Below is a small trained network, with its code and all its weights. Each question gives an input and a class and asks what happens when units are switched off, that is, made to give their printed mean instead of their output.

import numpy as np


def w(rows, s, z=0):
    codes = np.array(rows[::2]) - 128.0
    scale = np.full(codes.shape[1], s)
    scale[-1] = z or s
    return codes * scale


def f(y):
    return y / 2 * (1 + np.tanh(0.7978845608 * (y + 0.044715 * y**3)))


def log_softmax(a):
    a = a - a.max(-1, keepdims=True)
    return a - np.log(np.exp(a).sum(-1, keepdims=True))


def net(x, mask):
    res = np.array(x, float).reshape(1, 5) / 4 @ E
    y = f(res @ A[0][:, :-1].T + A[0][:, -1])
    res = res + np.where(mask, y, B[0][:, -1]) @ B[0][:, :-1]
    return log_softmax(res[-1] @ U[:, :-1].T + U[:, -1])


A, B = {}, {}
E = w([
[129,132,84,115,156,115,128,154,112,141,122,119],'x0',
[182,45,77,150,154,165,123,3,181,171,137,113],'x1',
[115,208,137,86,99,227,190,96,88,210,136,97],'x2',
[100,115,197,33,163,91,80,110,146,138,166,29],'x3',
[127,122,164,159,123,143,115,131,141,154,110,138],'x4',
],0.014)
A[0] = w([
[156,42,96,164,188,94,99,68,187,92,93,133,149],'neuron 1',
[108,107,209,75,183,93,85,121,163,145,172,6,140],'neuron 2',
[182,157,78,169,87,125,199,121,110,106,60,197,255],'neuron 3',
[151,153,176,86,140,121,105,133,110,149,144,60,125],'neuron 4',
[175,134,101,127,179,216,176,28,138,202,123,85,78],'neuron 5',
[102,155,180,160,141,67,82,229,115,20,112,153,213],'neuron 6',
[98,214,189,86,142,213,194,174,56,113,83,101,135],'neuron 7',
[155,160,178,88,149,52,87,139,122,146,124,121,139],'neuron 8',
],0.011,0.009)
B[0] = w([
[159,28,125,75,105,179,52,171,79,91,64,157,230],'neuron 1',
[77,58,146,65,182,125,115,100,128,194,183,100,245],'neuron 2',
[111,156,79,213,78,160,127,141,88,75,88,145,241],'neuron 3',
[154,146,190,93,118,61,106,115,109,163,172,124,186],'neuron 4',
[186,148,111,157,118,128,160,6,179,142,185,66,230],'neuron 5',
[127,166,126,175,178,107,219,208,215,112,158,88,253],'neuron 6',
[128,122,228,88,73,183,115,128,12,135,115,209,254],'neuron 7',
[65,106,227,133,158,78,144,138,153,114,139,134,177],'neuron 8',
],0.012,0.022)
U = w([
[143,179,74,242,110,63,184,235,168,78,109,142,253],'0',
[68,255,125,136,56,176,147,161,39,136,82,190,131],'1',
[196,62,75,158,72,173,80,164,98,76,36,169,221],'2',
[157,156,43,215,64,160,226,55,130,158,119,109,54],'3',
[62,136,149,105,196,60,168,186,201,139,176,72,65],'4',
[119,129,212,30,76,80,113,164,58,169,132,139,70],'5',
[96,11,97,35,141,127,49,131,122,147,110,119,111],'6',
[146,161,106,70,137,107,134,55,177,193,210,81,128],'7',
],0.0098,0.0032)

Each question gives the input, the list of numbers given to net, and the class t.
The units are the neurons (one row each of A and B). Each row of codes is followed by its name. A weight is (code - 128) times the scale printed after its matrix; where a second scale follows, it is the last column's (A, B and U).
mask holds one flag per neuron, in row order. A switched-off neuron (its flag False) gives its mean, the last column of its row in B, instead of its output. The means were averaged over made-up inputs and are rounded, as every weight is.
A unit's drop is (log p(t) with every unit on - log p(t) with that unit switched off) / (log p(t) with every unit on - log p(t) with every unit switched off).
The circuit of an input: a set's keep is (log p(t) with only the set's units on - log p(t) with every unit switched off) / (log p(t) with every unit on - log p(t) with every unit switched off). Starting from all 8 units, units are removed one at a time, each time the one whose removal leaves the highest keep (on an exact tie, the one counted first), for as long as the keep stays at least 0.8.
units of the circuit, in order: the units of the circuit, biggest drop first
most important unit: the unit with the biggest drop
top k neurons: the k neurons with the biggest drops, biggest first
drop of u: that unit's drop, to one decimal
input [-3,-1,-8,-3,4], class 0: units of the circuit, in order : [neuron 6]
input [-4,2,1,1,-1], class 7: top 3 neurons : [neuron 3; neuron 7; neuron 1]
input [-2,-1,2,-3,-8], class 1: top 2 neurons : [neuron 1; neuron 5]
input [-1,1,1,-7,-2], class 3: top 4 neurons : [neuron 1; neuron 7; neuron 6; neuron 8]
input [-8,1,0,0,2], class 2: top 3 neurons : [neuron 6; neuron 2; neuron 5]
input [3,1,5,4,-6], class 7: top 2 neurons : [neuron 5; neuron 1]
input [-7,0,-1,4,6], class 4: top 3 neurons : [neuron 7; neuron 1; neuron 5]
input [1,2,-1,2,0], class 6: units of the circuit, in order : [neuron 6; neuron 7]
input [5,-6,0,3,7], class 4: top 2 neurons : [neuron 6; neuron 1]
input [3,-1,2,0,-5], class 1: top 2 neurons : [neuron 2; neuron 1]
input [-1,-1,-2,1,4], class 4: top 2 neurons : [neuron 3; neuron 7]
input [0,8,-2,-1,5], class 2: top 2 neurons : [neuron 1; neuron 2]
input [7,-8,0,2,6], class 4: top 2 neurons : [neuron 6; neuron 1]
input [6,2,8,3,-2], class 7: most important unit : neuron 5
input [6,5,1,8,8], class 7: top 3 neurons : [neuron 5; neuron 7; neuron 4]
input [-8,-1,5,0,-8], class 1: top 3 neurons : [neuron 2; neuron 1; neuron 8]
input [-5,1,3,6,4], class 7: drop of neuron 1 : 0.5
input [2,-1,-7,8,5], class 4: drop of neuron 6 : 1.3
input [-2,2,2,-2,4], class 3: drop of neuron 1 : 0.1
input [8,-3,-8,3,-7], class 4: most important unit : neuron 6
input [7,-8,-1,7,3], class 4: drop of neuron 6 : 2.1
